Below is a small trained network, with its code and all its weights. Each question gives an input and a class and asks what happens when units are switched off, that is, made to give their printed mean instead of their output.

import numpy as np


def w(rows, s, z=0):
    codes = np.array(rows[::2]) - 128.0
    scale = np.full(codes.shape[1], s)
    scale[-1] = z or s
    return codes * scale


def f(y):
    return y / 2 * (1 + np.tanh(0.7978845608 * (y + 0.044715 * y**3)))


def log_softmax(a):
    a = a - a.max(-1, keepdims=True)
    return a - np.log(np.exp(a).sum(-1, keepdims=True))


def net(x, mask):
    res = np.array(x, float).reshape(1, 3) / 4 @ E
    y = f(res @ A[0][:, :-1].T + A[0][:, -1])
    res = res + np.where(mask, y, B[0][:, -1]) @ B[0][:, :-1]
    return log_softmax(res[-1] @ U[:, :-1].T + U[:, -1])


A, B = {}, {}
E = w([
[108,84,15,94,103,241,202],'x0',
[191,244,75,84,191,106,132],'x1',
[88,138,197,48,98,131,251],'x2',
],0.016)
A[0] = w([
[187,160,11,119,188,162,86,119],'neuron 0',
[130,87,15,108,97,230,187,144],'neuron 1',
[148,73,14,94,135,233,175,150],'neuron 2',
[128,71,174,177,112,148,90,162],'neuron 3',
[131,162,104,40,142,96,138,72],'neuron 4',
[138,111,205,141,128,33,122,253],'neuron 5',
[157,178,80,119,180,135,90,85],'neuron 6',
[140,138,164,182,136,75,99,156],'neuron 7',
[92,48,101,200,81,141,44,198],'neuron 8',
[176,192,47,163,209,145,58,111],'neuron 9',
[31,78,199,112,34,104,175,160],'neuron 10',
[171,210,135,49,158,117,190,25],'neuron 11',
[160,242,148,32,191,100,235,11],'neuron 12',
[100,87,139,59,101,179,191,72],'neuron 13',
[48,9,150,76,69,168,183,105],'neuron 14',
[128,13,95,221,87,124,38,234],'neuron 15',
[94,158,201,83,136,84,183,206],'neuron 16',
[176,220,120,129,204,44,47,191],'neuron 17',
[192,214,116,176,189,73,61,177],'neuron 18',
],0.015,0.011)
B[0] = w([
[129,207,179,121,98,188,203,201],'neuron 0',
[22,124,85,72,35,136,151,236],'neuron 1',
[75,214,100,142,20,193,214,234],'neuron 2',
[180,86,109,179,152,123,96,192],'neuron 3',
[152,186,103,129,108,117,123,159],'neuron 4',
[205,68,147,176,207,143,100,223],'neuron 5',
[123,171,178,88,116,175,193,169],'neuron 6',
[133,88,151,135,161,83,111,189],'neuron 7',
[144,174,50,177,78,106,36,229],'neuron 8',
[126,135,226,87,144,173,231,205],'neuron 9',
[127,26,218,173,211,152,183,225],'neuron 10',
[111,171,52,176,107,81,47,182],'neuron 11',
[158,143,6,197,103,83,32,208],'neuron 12',
[45,68,114,95,109,77,130,188],'neuron 13',
[20,32,164,88,84,102,151,227],'neuron 14',
[123,213,39,185,98,78,25,252],'neuron 15',
[137,59,101,186,171,167,61,201],'neuron 16',
[92,69,139,16,138,57,92,232],'neuron 17',
[95,96,170,23,169,50,106,222],'neuron 18',
],0.015,0.037)
U = w([
[200,157,78,174,163,44,15,248],'0',
[66,67,189,23,116,99,148,223],'1',
[100,199,4,170,47,149,85,66],'2',
[150,214,184,56,100,219,223,12],'3',
[190,43,240,211,210,178,155,83],'4',
],0.014,0.015)

Each question gives the input, the list of numbers given to net, and the class t.
The units are the neurons (one row each of A and B). Each row of codes is followed by its name. A weight is (code - 128) times the scale printed after its matrix; where a second scale follows, it is the last column's (A, B and U).
mask holds one flag per neuron, in row order. A switched-off neuron (its flag False) gives its mean, the last column of its row in B, instead of its output. The means were averaged over made-up inputs and are rounded, as every weight is.
A unit's drop is (log p(t) with every unit on - log p(t) with that unit switched off) / (log p(t) with every unit on - log p(t) with every unit switched off).
The circuit of an input: a set's keep is (log p(t) with only the set's units on - log p(t) with every unit switched off) / (log p(t) with every unit on - log p(t) with every unit switched off). Starting from the 12 units with the biggest drops (on a tie, the unit counted first), units are removed one at a time, each time the one whose removal leaves the highest keep (on an exact tie, the one counted first), for as long as the keep stays at least 0.8.
circuit, biggest first: the units of the circuit, biggest drop first
top k neurons: the k neurons with the biggest drops, biggest first
drop of u: that unit's drop, to one decimal
input [-1,4,-8], class 1: circuit, biggest first : neuron 18
input [-8,-4,1], class 4: circuit, biggest first : neuron 10; neuron 5
input [1,6,-5], class 3: top 2 neurons : neuron 0; neuron 9
input [1,0,1], class 1: top 2 neurons : neuron 15; neuron 8
input [0,8,0], class 1: top 2 neurons : neuron 15; neuron 9
input [-3,8,0], class 1: top 3 neurons : neuron 17; neuron 15; neuron 9
input [-4,-7,1], class 4: top 2 neurons : neuron 10; neuron 12
input [-7,1,-7], class 1: top 3 neurons : neuron 17; neuron 18; neuron 9
input [-3,-4,-5], class 0: drop of neuron 1 : 0.0
input [-1,1,-4], class 1: drop of neuron 12 : 0.1
input [0,-7,-5], class 0: drop of neuron 2 : 0.2
